Below are the code and all the weights of a small trained network. Each question names an input and a class and asks about switching units off, where a switched-off unit gives its printed mean instead of its output.

import numpy as np


def w(rows, s, z=0):
    codes = np.array(rows[::2]) - 128.0
    scale = np.full(codes.shape[1], s)
    scale[-1] = z or s
    return codes * scale


def norm(h):
    return h / np.sqrt((h * h).mean(-1, keepdims=True) + 1e-5)


def f(y):
    return y / 2 * (1 + np.tanh(0.7978845608 * (y + 0.044715 * y**3)))


def log_softmax(a):
    a = a - a.max(-1, keepdims=True)
    return a - np.log(np.exp(a).sum(-1, keepdims=True))


def net(x, mask):
    res = np.array(x, float).reshape(1, 5) / 4 @ E
    u = 0
    for l in range(4):
        y = f(norm(res) @ A[l][:, :-1].T + A[l][:, -1])
        res = res + np.where(mask[u : u + 5], y, B[l][:, -1]) @ B[l][:, :-1]
        u += 5
    return log_softmax(norm(res)[-1] @ U[:, :-1].T + U[:, -1])


A, B = {}, {}
E = w([
[166,128,19,203],'x0',
[213,99,224,162],'x1',
[114,245,82,148],'x2',
[135,200,208,38],'x3',
[255,82,72,19],'x4',
],0.007)
A[0] = w([
[151,173,89,77,131],'L0N0',
[216,160,183,81,73],'L0N1',
[115,30,89,52,209],'L0N2',
[137,49,229,117,131],'L0N3',
[89,254,172,80,253],'L0N4',
],0.025,0.0035)
B[0] = w([
[126,152,3,77,186],'L0N0',
[243,82,129,201,217],'L0N1',
[149,213,217,164,248],'L0N2',
[54,57,73,68,236],'L0N3',
[15,104,187,51,254],'L0N4',
],0.03,0.013)
A[1] = w([
[70,181,99,252,191],'L1N0',
[115,105,195,89,49],'L1N1',
[93,164,188,157,112],'L1N2',
[89,24,110,181,4],'L1N3',
[193,154,174,112,27],'L1N4',
],0.02,0.0048)
B[1] = w([
[164,22,126,123,254],'L1N0',
[71,126,87,62,229],'L1N1',
[181,91,249,103,240],'L1N2',
[150,103,29,201,242],'L1N3',
[201,117,166,48,186],'L1N4',
],0.019,0.0062)
A[2] = w([
[81,126,118,188,2],'L2N0',
[82,135,179,25,193],'L2N1',
[123,80,81,134,53],'L2N2',
[110,58,73,139,17],'L2N3',
[128,1,137,91,197],'L2N4',
],0.021,0.0027)
B[2] = w([
[150,104,185,140,128],'L2N0',
[107,172,118,252,229],'L2N1',
[138,98,102,140,169],'L2N2',
[149,68,98,121,186],'L2N3',
[148,109,88,208,251],'L2N4',
],0.023,0.017)
A[3] = w([
[5,123,200,26,90],'L3N0',
[69,126,164,67,110],'L3N1',
[111,46,188,60,252],'L3N2',
[164,111,170,115,5],'L3N3',
[89,104,141,93,155],'L3N4',
],0.021,0.0018)
B[3] = w([
[3,90,248,107,254],'L3N0',
[87,150,185,164,180],'L3N1',
[192,179,94,160,171],'L3N2',
[174,174,126,162,156],'L3N3',
[148,166,163,182,158],'L3N4',
],0.021,0.009)
U = w([
[10,159,176,131,164],'0',
[247,189,189,149,68],'1',
[153,55,36,178,247],'2',
[147,226,41,45,2],'3',
],0.015,0.0029)

Each question gives the input, the list of numbers given to net, and the class t.
The units are the neurons (one row each of A and B). Each row of codes is followed by its name. A weight is (code - 128) times the scale printed after its matrix; where a second scale follows, it is the last column's (A, B and U).
mask holds one flag per neuron, layer by layer. A switched-off neuron (its flag False) gives its mean, the last column of its row in B, instead of its output. The means were averaged over made-up inputs and are rounded, as every weight is.
A unit's drop is (log p(t) with every unit on - log p(t) with that unit switched off) / (log p(t) with every unit on - log p(t) with every unit switched off).
The circuit of an input: a set's keep is (log p(t) with only the set's units on - log p(t) with every unit switched off) / (log p(t) with every unit on - log p(t) with every unit switched off). Starting from the 12 units with the biggest drops (on a tie, the unit counted first), units are removed one at a time, each time the one whose removal leaves the highest keep (on an exact tie, the one counted first), for as long as the keep stays at least 0.8.
circuit, biggest first: the units of the circuit, biggest drop first
k most important neurons: the k neurons with the biggest drops, biggest first
k most important neurons of layer l: the k neurons of layer l with the biggest drops, biggest first
drop of u: that unit's drop, to one decimal
input [4,6,-3,3,-6], class 2: most important neuron => [L0N4]
input [2,0,1,8,4], class 2: 4 most important neurons of layer 0 => [L0N1, L0N2, L0N4, L0N0]
input [-4,-8,-6,-5,-3], class 1: circuit, biggest first => [L0N4, L0N2]
input [-3,-7,-1,-5,2], class 1: circuit, biggest first => [L0N4, L0N2]
input [7,-8,5,4,5], class 3: 2 most important neurons => [L0N0, L0N3]
input [-3,6,-3,-4,8], class 1: 3 most important neurons => [L0N2, L0N4, L0N1]
input [7,-7,0,-8,8], class 1: circuit, biggest first => [L0N3, L0N2]
input [0,4,6,-4,7], class 1: 2 most important neurons => [L0N3, L0N1]
input [3,5,-5,-8,8], class 1: 2 most important neurons => [L0N2, L0N4]
input [-4,5,7,6,8], class 2: 2 most important neurons => [L0N1, L0N2]
input [0,1,7,-3,5], class 3: 2 most important neurons of layer 1 => [L1N0, L1N3]
input [-2,-2,-6,-1,-4], class 2: 2 most important neurons => [L0N4, L0N3]
input [0,-6,-6,-7,-4], class 1: 2 most important neurons of layer 0 => [L0N4, L0N3]
input [-4,-7,-6,-4,8], class 1: circuit, biggest first => [L0N2]
input [3,-7,-5,-3,8], class 1: 2 most important neurons of layer 0 => [L0N2, L0N4]
input [-6,-5,-2,-6,-7], class 2: 2 most important neurons => [L0N2, L0N4]
input [-7,4,1,3,1], class 2: drop of L0N1 => 1.4
input [-8,2,-8,7,-5], class 2: drop of L2N1 => 0.1
input [2,5,-1,-8,7], class 1: drop of L0N4 => 0.2
input [-2,-1,-8,-2,6], class 1: circuit, biggest first => [L0N2]
